Here is a tiny trained network, its code and every weight. The questions are about switching its units off for an input and a target symbol, where a switched-off unit gives its printed mean instead of its output.

import numpy as np


def w(rows, s, z=0):
    codes = np.array(rows[::2]) - 128.0
    scale = np.full(codes.shape[1], s)
    scale[-1] = z or s
    return codes * scale


def f(y):
    return np.maximum(y, 0)


def softmax(a):
    e = np.exp(a - a.max(-1, keepdims=True))
    return e / e.sum(-1, keepdims=True)


def log_softmax(a):
    a = a - a.max(-1, keepdims=True)
    return a - np.log(np.exp(a).sum(-1, keepdims=True))


def net(x, mask):
    ids = ['αβγδεζθλμξπφψ'.index(c) for c in x.split()]
    T = len(ids)
    res = E[ids] + P[:T]
    r = res
    for j in range(2):
        rows = slice(2 * j, 2 * j + 2)
        q, k, v = (r @ M[0][rows].T for M in (Q, K, V))
        z = softmax(np.where(np.tri(T) > 0, q @ k.T / 2**0.5, -1e9)) @ v
        o = O[0][rows]
        res = res + np.where(mask[j], z, o[:, -1]) @ o[:, :-1]
    y = f(res @ A[0][:, :-1].T + A[0][:, -1])
    res = res + np.where(mask[2:26], y, B[0][:, -1]) @ B[0][:, :-1]
    return log_softmax(res[-1] @ U[:, :-1].T + U[:, -1])


Q, K, V, O, A, B = {}, {}, {}, {}, {}, {}
E = w([
[170,111,176,106],'α',
[54,140,77,201],'β',
[199,83,138,112],'γ',
[53,144,76,221],'δ',
[101,10,63,108],'ε',
[148,115,132,58],'ζ',
[181,129,115,54],'θ',
[166,204,211,157],'λ',
[102,85,148,22],'μ',
[54,116,112,206],'ξ',
[149,253,223,49],'π',
[47,176,42,203],'φ',
[242,65,142,141],'ψ',
],0.012)
P = w([
[1,116,222,94],'0',
[125,118,134,146],'1',
[128,128,119,148],'2',
[126,130,110,145],'3',
[127,134,100,147],'4',
[130,140,90,145],'5',
[131,143,82,142],'6',
[133,149,76,143],'7',
[134,149,70,145],'8',
[137,153,65,144],'9',
],0.0094)
Q[0] = w([
[145,145,167,56],'head 0',
[171,92,152,91],'head 0',
[128,58,92,102],'head 1',
[249,99,145,117],'head 1',
],0.019)
K[0] = w([
[151,186,91,106],'head 0',
[182,127,64,140],'head 0',
[163,64,98,67],'head 1',
[248,126,77,154],'head 1',
],0.015)
V[0] = w([
[87,177,177,126],'head 0',
[119,1,199,195],'head 0',
[151,39,105,67],'head 1',
[113,112,208,31],'head 1',
],0.0099)
O[0] = w([
[159,242,131,70,253],'head 0',
[197,168,171,254,143],'head 0',
[209,79,99,148,71],'head 1',
[172,149,34,78,234],'head 1',
],0.0084,0.0038)
A[0] = w([
[110,149,132,254,2],'neuron 0',
[170,132,131,57,217],'neuron 1',
[192,117,184,112,145],'neuron 2',
[94,108,76,102,199],'neuron 3',
[65,87,62,181,99],'neuron 4',
[125,56,145,90,174],'neuron 5',
[39,68,73,168,141],'neuron 6',
[44,102,79,193,173],'neuron 7',
[99,157,230,90,91],'neuron 8',
[141,100,85,83,162],'neuron 9',
[109,218,102,105,145],'neuron 10',
[64,120,93,39,76],'neuron 11',
[127,64,93,98,104],'neuron 12',
[182,131,58,107,228],'neuron 13',
[114,87,40,172,116],'neuron 14',
[177,105,212,93,154],'neuron 15',
[77,172,134,203,146],'neuron 16',
[179,89,197,112,174],'neuron 17',
[70,62,100,90,100],'neuron 18',
[143,145,88,82,165],'neuron 19',
[97,117,141,75,251],'neuron 20',
[159,152,162,187,166],'neuron 21',
[123,82,57,176,141],'neuron 22',
[104,155,169,87,60],'neuron 23',
],0.01,0.006)
B[0] = w([
[159,205,176,61,159],'neuron 0',
[148,125,176,142,215],'neuron 1',
[82,86,155,138,157],'neuron 2',
[113,62,142,154,188],'neuron 3',
[92,79,193,10,152],'neuron 4',
[121,164,129,177,160],'neuron 5',
[61,44,209,61,149],'neuron 6',
[74,117,112,54,173],'neuron 7',
[188,138,85,134,183],'neuron 8',
[142,114,153,157,181],'neuron 9',
[84,118,135,172,255],'neuron 10',
[169,105,165,77,184],'neuron 11',
[124,175,95,143,151],'neuron 12',
[125,98,106,170,236],'neuron 13',
[187,112,94,82,168],'neuron 14',
[62,80,187,149,163],'neuron 15',
[118,186,107,117,198],'neuron 16',
[89,92,153,147,161],'neuron 17',
[154,182,91,177,142],'neuron 18',
[117,90,137,149,200],'neuron 19',
[164,134,156,163,205],'neuron 20',
[173,162,103,122,181],'neuron 21',
[173,116,99,79,168],'neuron 22',
[157,146,110,79,158],'neuron 23',
],0.012,0.01)
U = w([
[55,57,224,229,243],'α',
[251,110,64,197,93],'β',
[233,148,104,85,19],'γ',
[151,139,115,74,159],'δ',
[106,49,136,47,82],'ε',
[10,85,214,99,1],'ζ',
[78,169,151,115,119],'θ',
[204,255,132,221,132],'λ',
[160,164,31,142,182],'μ',
[98,102,63,125,140],'ξ',
[182,133,242,50,24],'π',
[20,144,59,233,93],'φ',
[80,147,128,114,176],'ψ',
],0.0085,0.0046)

Each question gives the input, a string of symbols that net reads in full, and the target symbol t.
The units are the heads (2 rows each of Q, K, V and O) and the neurons (one row each of A and B). Each row of codes is followed by its name. A weight is (code - 128) times the scale printed after its matrix; where a second scale follows, it is the last column's (O, A, B and U).
mask holds one flag per unit, heads first, then neurons. A switched-off unit (its flag False) gives its mean, the last column of its rows in O or B, instead of its output. The means were averaged over made-up inputs and are rounded, as every weight is.
A unit's drop is (log p(t) with every unit on - log p(t) with that unit switched off) / (log p(t) with every unit on - log p(t) with every unit switched off).
The circuit of an input: a set's keep is (log p(t) with only the set's units on - log p(t) with every unit switched off) / (log p(t) with every unit on - log p(t) with every unit switched off). Starting from the 12 units with the biggest drops (on a tie, the unit counted first), units are removed one at a time, each time the one whose removal leaves the highest keep (on an exact tie, the one counted first), for as long as the keep stays at least 0.8.
circuit, biggest first: the units of the circuit, biggest drop first
most important unit: the unit with the biggest drop
k most important neurons: the k neurons with the biggest drops, biggest first
which heads matter: for each layer, one digit per head in row order, 1 if its drop is at least 0.15 and else 0, layers parted by /
drop when u is switched off: that unit's drop, to one decimal
input φ ψ β ζ ξ δ λ φ ξ, target ζ: circuit, biggest first	head 1; neuron 6; neuron 7
input ψ θ θ, target β: circuit, biggest first	head 1; neuron 13
input θ φ ε δ β, target ε: which heads matter	00
input φ ζ ε ε λ φ β, target ζ: circuit, biggest first	head 1; neuron 6; neuron 7
input ψ α ξ γ π φ γ φ, target π: circuit, biggest first	head 0; neuron 0; neuron 4
input ε λ ψ ψ ξ, target γ: which heads matter	11
input λ ξ α θ ξ, target φ: most important unit	head 0
input β θ φ ξ α γ, target α: circuit, biggest first	neuron 17; neuron 2; head 1
input φ π μ β φ λ α δ α ψ, target α: circuit, biggest first	head 1; neuron 15
input μ μ φ δ, target β: circuit, biggest first	head 1; neuron 14
input θ ζ λ π λ μ π ξ γ μ, target β: 2 most important neurons	neuron 18; neuron 15
input π α μ μ ε λ θ π μ β, target α: 4 most important neurons	neuron 10; neuron 3; neuron 19; neuron 11
input φ α ξ π ε π α ζ α ζ, target β: 3 most important neurons	neuron 10; neuron 15; neuron 6
input ζ μ μ θ, target α: most important unit	neuron 8
input β λ ψ δ ε ε π, target π: 2 most important neurons	neuron 11; neuron 23
input φ ξ φ μ λ μ, target β: 2 most important neurons	neuron 10; neuron 18
input β π φ μ π λ μ ε, target ε: drop when neuron 5 is switched off	-0.1
input ψ φ α λ π α ζ γ, target α: drop when neuron 23 is switched off	0.1
input λ ψ φ φ φ, target φ: drop when head 1 is switched off	0.3
input α θ λ π β φ δ ε λ δ, target μ: most important unit	head 0
input γ ε ε θ ξ λ π ξ φ, target δ: 2 most important neurons	neuron 0; neuron 4
